Below are the code and all the weights of a small trained network. Each question names an input and a target symbol and asks about switching units off, where a switched-off unit gives its printed mean instead of its output.

import numpy as np


def w(rows, s, z=0):
    codes = np.array(rows[::2]) - 128.0
    scale = np.full(codes.shape[1], s)
    scale[-1] = z or s
    return codes * scale


def f(y):
    return np.maximum(y, 0)


def softmax(a):
    e = np.exp(a - a.max(-1, keepdims=True))
    return e / e.sum(-1, keepdims=True)


def log_softmax(a):
    a = a - a.max(-1, keepdims=True)
    return a - np.log(np.exp(a).sum(-1, keepdims=True))


def net(x, mask):
    ids = ['γζηλξψ'.index(c) for c in x.split()]
    T = len(ids)
    res = E[ids] + P[:T]
    r = res
    for j in range(2):
        rows = slice(3 * j, 3 * j + 3)
        q, k, v = (r @ M[0][rows].T for M in (Q, K, V))
        z = softmax(np.where(np.tri(T) > 0, q @ k.T / 3**0.5, -1e9)) @ v
        o = O[0][rows]
        res = res + np.where(mask[j], z, o[:, -1]) @ o[:, :-1]
    y = f(res @ A[0][:, :-1].T + A[0][:, -1])
    res = res + np.where(mask[2:10], y, B[0][:, -1]) @ B[0][:, :-1]
    return log_softmax(res[-1] @ U[:, :-1].T + U[:, -1])


Q, K, V, O, A, B = {}, {}, {}, {}, {}, {}
E = w([
[75,173,161,16,130,152,92,181,114,114],'γ',
[192,118,99,135,140,70,109,83,62,128],'ζ',
[54,74,67,147,110,154,43,96,94,225],'η',
[221,88,142,67,169,149,98,113,254,182],'λ',
[177,59,178,115,141,198,160,57,167,77],'ξ',
[179,151,60,193,41,148,125,100,231,49],'ψ',
],0.0095)
P = w([
[43,83,56,147,250,24,141,149,114,41],'0',
[78,95,148,117,102,55,75,61,136,33],'1',
[149,96,59,125,56,152,110,145,88,89],'2',
[131,155,134,130,39,160,116,105,71,131],'3',
[154,174,150,123,3,179,143,131,51,178],'4',
[161,236,127,125,12,213,157,87,48,203],'5',
],0.0046)
Q[0] = w([
[33,236,254,55,199,2,149,145,171,15],'head 0',
[142,103,107,118,252,83,204,203,102,159],'head 0',
[148,117,200,15,118,203,94,42,100,222],'head 0',
[133,232,148,75,68,154,147,190,70,115],'head 1',
[210,137,178,223,159,137,211,104,153,146],'head 1',
[162,109,75,123,72,134,85,28,120,154],'head 1',
],0.015)
K[0] = w([
[172,69,88,141,111,19,60,58,6,163],'head 0',
[83,138,154,164,222,95,156,178,97,195],'head 0',
[152,111,171,108,60,244,82,78,115,224],'head 0',
[25,113,160,103,188,116,132,179,137,136],'head 1',
[116,98,102,207,169,91,126,54,101,216],'head 1',
[166,128,184,73,56,189,107,122,75,210],'head 1',
],0.015)
V[0] = w([
[247,120,176,187,152,153,178,104,170,173],'head 0',
[102,46,160,108,180,192,156,94,80,75],'head 0',
[116,166,158,164,55,178,198,110,61,66],'head 0',
[108,211,115,56,69,142,134,174,108,139],'head 1',
[211,176,114,137,129,65,173,138,72,57],'head 1',
[22,92,54,188,129,119,96,161,151,110],'head 1',
],0.015)
O[0] = w([
[127,106,156,2,38,113,23,11,147,161,115],'head 0',
[96,120,135,136,177,233,247,31,169,104,94],'head 0',
[10,13,55,52,114,141,167,168,74,101,76],'head 0',
[154,110,183,178,225,191,107,165,101,2,152],'head 1',
[233,195,43,83,118,48,200,99,112,47,104],'head 1',
[12,80,196,78,33,104,103,163,70,150,254],'head 1',
],0.0062,0.002)
A[0] = w([
[163,127,108,191,112,129,189,123,97,136,112],'neuron 0',
[105,137,180,165,137,102,175,133,132,73,149],'neuron 1',
[42,115,156,6,160,104,105,130,117,116,6],'neuron 2',
[71,128,172,83,81,157,108,157,66,181,110],'neuron 3',
[122,105,99,151,179,108,184,156,162,103,47],'neuron 4',
[57,72,119,67,116,87,129,116,106,136,190],'neuron 5',
[88,124,142,70,92,96,106,181,84,123,39],'neuron 6',
[156,139,133,87,139,104,132,117,187,53,44],'neuron 7',
],0.012,0.0018)
B[0] = w([
[151,156,139,121,130,125,180,184,69,59,184],'neuron 0',
[130,69,113,146,124,191,72,97,118,115,178],'neuron 1',
[200,150,97,234,122,149,168,82,141,92,196],'neuron 2',
[157,182,99,175,133,58,217,163,146,127,246],'neuron 3',
[121,124,159,104,107,121,59,92,174,163,172],'neuron 4',
[78,117,184,2,161,175,95,131,125,163,233],'neuron 5',
[107,97,97,63,145,94,44,119,85,102,211],'neuron 6',
[84,103,113,224,154,112,176,194,85,134,185],'neuron 7',
],0.0081,0.011)
U = w([
[138,83,157,202,191,202,86,176,174,94,124],'γ',
[207,175,48,199,135,99,220,141,134,113,193],'ζ',
[77,152,156,194,159,133,187,216,175,223,2],'η',
[198,150,138,189,106,110,68,102,255,180,155],'λ',
[129,99,92,119,124,190,210,68,205,150,122],'ξ',
[108,82,86,79,129,96,50,168,156,144,121],'ψ',
],0.0038,0.002)

Each question gives the input, a string of symbols that net reads in full, and the target symbol t.
The units are the heads (3 rows each of Q, K, V and O) and the neurons (one row each of A and B). Each row of codes is followed by its name. A weight is (code - 128) times the scale printed after its matrix; where a second scale follows, it is the last column's (O, A, B and U).
mask holds one flag per unit, heads first, then neurons. A switched-off unit (its flag False) gives its mean, the last column of its rows in O or B, instead of its output. The means were averaged over made-up inputs and are rounded, as every weight is.
A unit's drop is (log p(t) with every unit on - log p(t) with that unit switched off) / (log p(t) with every unit on - log p(t) with every unit switched off).
The circuit of an input: a set's keep is (log p(t) with only the set's units on - log p(t) with every unit switched off) / (log p(t) with every unit on - log p(t) with every unit switched off). Starting from all 10 units, units are removed one at a time, each time the one whose removal leaves the highest keep (on an exact tie, the one counted first), for as long as the keep stays at least 0.8.
units of the circuit, in order: the units of the circuit, biggest drop first
most important unit: the unit with the biggest drop
top k neurons: the k neurons with the biggest drops, biggest first
which heads matter: for each layer, one digit per head in row order, 1 if its drop is at least 0.15 and else 0, layers parted by /
drop when u is switched off: that unit's drop, to one decimal
input γ η ψ γ ζ, target γ: most important unit -> head 1
input ψ η ζ, target ψ: units of the circuit, in order -> head 0; neuron 6; head 1
input ζ γ η, target γ: which heads matter -> 11
input ζ ζ γ ζ, target γ: top 4 neurons -> neuron 1; neuron 3; neuron 4; neuron 2
input η γ ψ, target ψ: units of the circuit, in order -> head 0; neuron 6
input ζ ψ η, target ψ: top 2 neurons -> neuron 6; neuron 5
input γ ψ η λ ξ, target ξ: top 2 neurons -> neuron 5; neuron 2
input ζ η ζ η ζ, target η: units of the circuit, in order -> head 1; head 0
input ζ η ζ ζ η ζ, target η: units of the circuit, in order -> head 1; neuron 3
input γ η η η η, target η: top 3 neurons -> neuron 3; neuron 2; neuron 6
input γ ζ η ψ ζ ζ, target ψ: which heads matter -> 10
input ζ ζ η, target η: units of the circuit, in order -> head 1; head 0
input ζ ζ ξ λ ζ η, target λ: units of the circuit, in order -> head 0; head 1
input ψ ζ ξ ζ, target ξ: units of the circuit, in order -> head 0
input ζ γ ζ λ, target λ: which heads matter -> 10
input λ η ζ, target λ: which heads matter -> 10
input ζ η ζ ξ ζ, target ξ: top 2 neurons -> neuron 5; neuron 2
input ζ ξ ψ, target ψ: drop when head 0 is switched off -> 1.3
input ψ ζ γ ζ λ ζ, target λ: drop when neuron 7 is switched off -> -0.1
input γ ξ η, target ξ: drop when neuron 5 is switched off -> 0.1
input λ ψ ζ ψ ζ γ, target γ: top neuron -> neuron 3
